Below are the code and all the weights of a small trained network. Each question names an input and a class and asks about switching units off, where a switched-off unit gives its printed mean instead of its output.

import numpy as np


def w(rows, s, z=0):
    codes = np.array(rows[::2]) - 128.0
    scale = np.full(codes.shape[1], s)
    scale[-1] = z or s
    return codes * scale


def f(y):
    return np.maximum(y, 0)


def log_softmax(a):
    a = a - a.max(-1, keepdims=True)
    return a - np.log(np.exp(a).sum(-1, keepdims=True))


def net(x, mask):
    res = np.array(x, float).reshape(1, 5) / 4 @ E
    y = f(res @ A[0][:, :-1].T + A[0][:, -1])
    res = res + np.where(mask, y, B[0][:, -1]) @ B[0][:, :-1]
    return log_softmax(res[-1] @ U[:, :-1].T + U[:, -1])


A, B = {}, {}
E = w([
[179,169,112,12,212,206,163,123,157],'x0',
[200,117,143,140,52,219,45,191,158],'x1',
[210,197,75,185,124,48,202,210,130],'x2',
[125,36,152,124,172,161,158,206,22],'x3',
[149,165,2,118,108,140,66,83,32],'x4',
],0.0088)
A[0] = w([
[156,139,33,126,107,110,56,77,36,61],'N0',
[153,177,92,103,103,94,171,189,144,6],'N1',
[190,122,130,137,74,188,47,192,170,102],'N2',
[169,154,106,54,188,155,168,101,179,101],'N3',
[83,83,168,117,128,181,102,53,128,77],'N4',
[182,175,80,157,132,112,167,154,102,58],'N5',
[168,172,149,30,190,179,147,151,179,101],'N6',
[133,72,148,145,184,153,171,211,2,106],'N7',
[35,81,146,88,127,190,66,37,144,46],'N8',
[100,204,120,140,104,92,81,67,228,41],'N9',
[115,147,79,146,125,155,72,138,104,62],'N10',
[58,93,142,222,33,70,79,139,125,114],'N11',
[70,96,159,195,54,59,118,122,116,65],'N12',
[80,154,68,98,162,81,137,83,63,64],'N13',
[101,99,217,129,141,99,174,174,230,47],'N14',
[150,137,165,167,55,185,79,170,127,94],'N15',
[155,193,131,142,84,99,141,51,191,119],'N16',
[134,200,115,132,116,126,105,80,204,179],'N17',
[24,130,136,129,219,24,207,58,114,88],'N18',
[209,175,106,165,118,73,201,183,164,65],'N19',
[131,77,200,149,139,97,149,142,205,134],'N20',
],0.0094,0.0023)
B[0] = w([
[136,79,66,17,189,74,92,87,203,233],'N0',
[131,116,100,174,101,106,160,132,138,175],'N1',
[188,157,193,185,113,154,71,70,138,225],'N2',
[123,168,136,118,150,156,160,154,83,214],'N3',
[116,144,92,166,60,81,199,140,152,211],'N4',
[129,110,92,148,64,93,178,139,142,189],'N5',
[127,186,114,147,192,127,196,101,65,230],'N6',
[64,45,203,110,129,192,136,184,159,253],'N7',
[126,125,63,202,2,49,215,160,119,245],'N8',
[60,75,185,118,124,197,125,171,127,210],'N9',
[131,141,110,86,148,117,114,79,171,172],'N10',
[125,209,95,109,174,162,181,156,93,228],'N11',
[115,197,105,94,198,187,184,125,63,205],'N12',
[169,143,158,122,116,143,79,78,163,202],'N13',
[145,110,50,3,143,60,85,62,212,210],'N14',
[180,133,173,159,147,143,118,91,130,201],'N15',
[69,62,171,115,139,172,99,177,112,201],'N16',
[81,75,171,116,158,153,95,176,110,206],'N17',
[201,156,235,210,106,152,47,64,142,244],'N18',
[114,104,111,181,52,70,200,133,137,213],'N19',
[151,131,91,56,160,79,104,94,174,195],'N20',
],0.0086,0.012)
U = w([
[112,100,77,203,6,64,196,144,128,107],'0',
[146,91,68,43,171,83,83,85,186,115],'1',
[225,163,212,208,107,165,58,84,130,124],'2',
[19,10,186,125,139,198,119,196,112,107],'3',
[107,249,89,125,209,167,186,138,23,109],'4',
[127,119,133,146,131,108,101,143,106,255],'5',
],0.011,0.0094)

Each question gives the input, the list of numbers given to net, and the class t.
The units are the neurons (one row each of A and B). Each row of codes is followed by its name. A weight is (code - 128) times the scale printed after its matrix; where a second scale follows, it is the last column's (A, B and U).
mask holds one flag per neuron, in row order. A switched-off neuron (its flag False) gives its mean, the last column of its row in B, instead of its output. The means were averaged over made-up inputs and are rounded, as every weight is.
A unit's drop is (log p(t) with every unit on - log p(t) with that unit switched off) / (log p(t) with every unit on - log p(t) with every unit switched off).
The circuit of an input: a set's keep is (log p(t) with only the set's units on - log p(t) with every unit switched off) / (log p(t) with every unit on - log p(t) with every unit switched off). Starting from the 12 units with the biggest drops (on a tie, the unit counted first), units are removed one at a time, each time the one whose removal leaves the highest keep (on an exact tie, the one counted first), for as long as the keep stays at least 0.8.
units of the circuit, in order: the units of the circuit, biggest drop first
most important unit: the unit with the biggest drop
k most important neurons: the k neurons with the biggest drops, biggest first
drop when u is switched off: that unit's drop, to one decimal
input [5,-6,2,-4,4], class 2: most important unit	N18
input [-6,4,5,-2,-8], class 1: 2 most important neurons	[N14; N20]
input [-7,0,5,-3,-2], class 4: 2 most important neurons	[N12; N11]
input [-2,5,4,1,-1], class 2: 2 most important neurons	[N8; N2]
input [0,4,-5,-6,7], class 1: 2 most important neurons	[N0; N7]
input [-8,8,5,-7,3], class 2: 2 most important neurons	[N2; N15]
input [-1,4,1,-1,-5], class 1: 2 most important neurons	[N14; N18]
input [-3,-5,1,-6,6], class 1: 2 most important neurons	[N0; N7]
input [-4,-5,1,-6,2], class 3: 3 most important neurons	[N9; N16; N2]
input [7,6,-1,-3,-4], class 4: 3 most important neurons	[N6; N18; N3]
input [-4,-2,7,-8,-2], class 3: 2 most important neurons	[N16; N9]
input [-2,-5,0,-8,6], class 3: 3 most important neurons	[N9; N16; N17]
input [5,2,5,0,-3], class 0: 4 most important neurons	[N19; N12; N11; N1]
input [-8,5,2,5,5], class 4: most important unit	N11
input [5,-8,-8,-4,4], class 0: 3 most important neurons	[N8; N4; N2]
input [-5,-5,2,-7,6], class 3: units of the circuit, in order	[N9; N16]
input [8,1,-5,5,0], class 4: drop when N6 is switched off	0.7
input [-6,8,-8,1,0], class 0: drop when N13 is switched off	0.1
input [3,-1,2,-3,-6], class 1: drop when N14 is switched off	1.2
input [-1,3,-5,-8,4], class 3: units of the circuit, in order	[N9]
